Below is a small trained network, with its code and all its weights. Each question gives an input and a target symbol and asks what happens when units are switched off, that is, made to give their printed mean instead of their output.

import numpy as np


def w(rows, s, z=0):
    codes = np.array(rows[::2]) - 128.0
    scale = np.full(codes.shape[1], s)
    scale[-1] = z or s
    return codes * scale


def f(y):
    return y / 2 * (1 + np.tanh(0.7978845608 * (y + 0.044715 * y**3)))


def softmax(a):
    e = np.exp(a - a.max(-1, keepdims=True))
    return e / e.sum(-1, keepdims=True)


def log_softmax(a):
    a = a - a.max(-1, keepdims=True)
    return a - np.log(np.exp(a).sum(-1, keepdims=True))


def net(x, mask):
    ids = ['ΞΠΦΨΩαβγδζηθλμστ'.index(c) for c in x.split()]
    T = len(ids)
    res = E[ids] + P[:T]
    u = 0
    for l in range(2):
        r = res
        for j in range(2):
            rows = slice(2 * j, 2 * j + 2)
            q, k, v = (r @ M[l][rows].T for M in (Q, K, V))
            z = softmax(np.where(np.tri(T) > 0, q @ k.T / 2**0.5, -1e9)) @ v
            o = O[l][rows]
            res = res + np.where(mask[u + j], z, o[:, -1]) @ o[:, :-1]
        u += 2
        y = f(res @ A[l][:, :-1].T + A[l][:, -1])
        res = res + np.where(mask[u : u + 8], y, B[l][:, -1]) @ B[l][:, :-1]
        u += 8
    return log_softmax(res[-1] @ U[:, :-1].T + U[:, -1])


Q, K, V, O, A, B = {}, {}, {}, {}, {}, {}
E = w([
[77,139,46,110],'Ξ',
[121,181,136,76],'Π',
[85,169,99,130],'Φ',
[159,58,163,176],'Ψ',
[159,169,6,123],'Ω',
[203,149,142,61],'α',
[207,130,178,39],'β',
[192,144,126,55],'γ',
[97,167,62,141],'δ',
[81,150,58,114],'ζ',
[102,146,187,201],'η',
[159,209,89,169],'θ',
[92,164,172,49],'λ',
[162,33,67,174],'μ',
[219,163,112,121],'σ',
[38,28,146,119],'τ',
],0.021)
P = w([
[183,195,181,8],'0',
[179,178,157,33],'1',
[173,167,148,54],'2',
[166,158,140,71],'3',
[160,152,134,89],'4',
[153,145,133,102],'5',
[147,144,131,119],'6',
[141,137,127,131],'7',
[132,135,129,144],'8',
[127,135,127,162],'9',
[120,130,125,172],'10',
[111,129,123,186],'11',
[106,125,121,202],'12',
[114,131,145,174],'13',
],0.011)
Q[0] = w([
[8,97,220,139],'L0H0',
[107,87,100,178],'L0H0',
[35,85,131,152],'L0H1',
[126,117,154,160],'L0H1',
],0.011)
K[0] = w([
[87,100,209,80],'L0H0',
[127,63,195,211],'L0H0',
[77,71,254,136],'L0H1',
[139,140,76,122],'L0H1',
],0.0086)
V[0] = w([
[133,156,243,131],'L0H0',
[255,83,86,152],'L0H0',
[119,50,56,151],'L0H1',
[10,60,139,166],'L0H1',
],0.0051)
O[0] = w([
[182,149,1,241,115],'L0H0',
[80,150,71,115,172],'L0H0',
[54,90,204,95,79],'L0H1',
[35,89,74,119,1],'L0H1',
],0.0051,0.0066)
A[0] = w([
[92,114,182,56,195],'L0N0',
[230,101,155,157,2],'L0N1',
[198,212,69,176,115],'L0N2',
[174,42,107,182,89],'L0N3',
[48,254,45,94,188],'L0N4',
[97,38,176,153,95],'L0N5',
[94,216,180,68,92],'L0N6',
[10,114,97,38,81],'L0N7',
],0.0096,0.0063)
B[0] = w([
[188,235,54,200,166],'L0N0',
[98,35,201,78,167],'L0N1',
[88,149,130,34,254],'L0N2',
[97,70,136,87,146],'L0N3',
[70,124,38,220,235],'L0N4',
[80,19,225,70,149],'L0N5',
[1,106,29,70,178],'L0N6',
[183,128,112,91,151],'L0N7',
],0.0056,0.0096)
Q[1] = w([
[134,213,134,101],'L1H0',
[206,167,156,5],'L1H0',
[98,166,151,225],'L1H1',
[161,136,138,100],'L1H1',
],0.015)
K[1] = w([
[37,85,146,181],'L1H0',
[87,76,123,246],'L1H0',
[123,172,159,155],'L1H1',
[91,103,98,172],'L1H1',
],0.011)
V[1] = w([
[152,67,254,233],'L1H0',
[159,49,47,119],'L1H0',
[27,90,233,50],'L1H1',
[135,201,220,152],'L1H1',
],0.009)
O[1] = w([
[200,170,112,79,7],'L1H0',
[89,22,25,198,143],'L1H0',
[120,130,155,2,109],'L1H1',
[196,193,142,73,105],'L1H1',
],0.0077,0.017)
A[1] = w([
[83,100,248,135,63],'L1N0',
[123,166,139,108,137],'L1N1',
[71,168,116,158,23],'L1N2',
[162,101,173,93,116],'L1N3',
[165,208,161,137,140],'L1N4',
[105,118,99,116,123],'L1N5',
[127,125,183,113,250],'L1N6',
[159,47,105,102,132],'L1N7',
],0.017,0.011)
B[1] = w([
[210,183,84,105,235],'L1N0',
[90,154,53,147,153],'L1N1',
[219,174,89,72,246],'L1N2',
[210,126,175,180,175],'L1N3',
[138,121,97,168,174],'L1N4',
[108,173,142,120,198],'L1N5',
[57,167,250,105,209],'L1N6',
[163,51,28,91,218],'L1N7',
],0.011,0.012)
U = w([
[160,149,164,122,114],'Ξ',
[158,134,126,130,67],'Π',
[108,104,147,164,227],'Φ',
[141,81,77,109,46],'Ψ',
[105,108,164,150,250],'Ω',
[128,153,158,126,128],'α',
[119,96,122,175,177],'β',
[139,150,111,157,231],'γ',
[124,93,106,196,126],'δ',
[252,125,114,173,84],'ζ',
[162,139,130,131,63],'η',
[98,185,76,84,80],'θ',
[147,120,121,45,94],'λ',
[106,156,156,94,123],'μ',
[59,134,131,85,119],'σ',
[185,188,152,198,131],'τ',
],0.014)

Each question gives the input, a string of symbols that net reads in full, and the target symbol t.
The units are the heads (2 rows each of Q, K, V and O) and the neurons (one row each of A and B). Each row of codes is followed by its name. A weight is (code - 128) times the scale printed after its matrix; where a second scale follows, it is the last column's (O, A, B and U).
mask holds one flag per unit, layer by layer, with each layer's heads first. A switched-off unit (its flag False) gives its mean, the last column of its rows in O or B, instead of its output. The means were averaged over made-up inputs and are rounded, as every weight is.
A unit's drop is (log p(t) with every unit on - log p(t) with that unit switched off) / (log p(t) with every unit on - log p(t) with every unit switched off).
The circuit of an input: a set's keep is (log p(t) with only the set's units on - log p(t) with every unit switched off) / (log p(t) with every unit on - log p(t) with every unit switched off). Starting from the 12 units with the biggest drops (on a tie, the unit counted first), units are removed one at a time, each time the one whose removal leaves the highest keep (on an exact tie, the one counted first), for as long as the keep stays at least 0.8.
circuit, biggest first: the units of the circuit, biggest drop first
most important unit: the unit with the biggest drop
top k neurons: the k neurons with the biggest drops, biggest first
k most important neurons of layer l: the k neurons of layer l with the biggest drops, biggest first
heads that matter: for each layer, one digit per head in row order, 1 if its drop is at least 0.15 and else 0, layers parted by /
input θ α γ Ξ θ β θ β Ξ α, target δ: top 2 neurons	(L0N4, L1N6)
input Π μ Φ γ η α α τ α θ Π γ β, target λ: circuit, biggest first	(L0H1, L1H1)
input γ μ α β Ξ γ, target δ: heads that matter	00 / 11
input θ γ α, target μ: circuit, biggest first	(L1N6, L1H0)
input Ω Φ Ξ η β η σ Ψ σ λ Ω μ γ β, target Ψ: most important unit	L1H0
input δ θ λ θ τ τ η β, target τ: top 3 neurons	(L1N3, L0N7, L1N6)
input ζ τ Φ λ, target θ: top 3 neurons	(L0N0, L0N6, L1N2)
input η η α η Φ γ Ψ λ γ θ θ α, target ζ: top 2 neurons	(L0N2, L0N6)
input α Φ θ Ψ η θ δ μ Φ δ Ψ Ψ β, target ζ: circuit, biggest first	(L1H0, L0N2)
input λ τ α ζ Φ β, target Ω: top 3 neurons	(L0N4, L0N0, L1N2)
input α η β θ, target θ: top 3 neurons	(L0N2, L1N1, L1N3)
input τ θ α λ, target θ: circuit, biggest first	(L0N6, L0N0)
input σ ζ Φ θ Π α Ψ μ γ α β τ μ α, target Ψ: circuit, biggest first	(L1H0, L0N7, L1N7, L1H1)
input Π μ η γ, target τ: top 2 neurons	(L0N4, L1N3)
input θ τ Φ γ λ α Ψ ζ η α, target τ: top 2 neurons	(L0N7, L1N7)
input α τ τ γ Ξ δ μ α μ θ, target θ: circuit, biggest first	(L0N2)
input Φ β Φ θ Ψ θ δ η σ, target τ: 2 most important neurons of layer 1	(L1N7, L1N6)
input θ Ω σ, target γ: 4 most important neurons of layer 1	(L1N0, L1N3, L1N7, L1N2)
input μ Ψ δ α σ Ψ τ μ α α ζ μ α, target Ψ: 2 most important neurons of layer 1	(L1N7, L1N6)
input λ β θ ζ Φ τ τ θ Ψ Ω Ψ, target ζ: circuit, biggest first	(L1N0, L0N5)
input θ α η τ θ β γ β Ψ β Φ Π δ, target θ: heads that matter	01 / 00
input η τ λ η ζ δ γ β Π τ α, target λ: most important unit	L0H1
input δ α θ θ γ λ Ψ β β, target ζ: circuit, biggest first	(L1H0, L1N3)
input σ δ λ β μ Ψ γ θ γ, target ζ: heads that matter	01 / 10
input γ λ Φ Ψ β Ψ Ω Ω δ γ η γ, target τ: heads that matter	00 / 10
input δ Π α σ θ β β τ σ, target λ: circuit, biggest first	(L1H1, L0H1)
input τ Π α γ μ, target Ψ: most important unit	L1N7
input β Ψ α μ Φ τ τ Ψ α β γ Ξ β, target δ: 2 most important neurons of layer 0	(L0N4, L0N0)
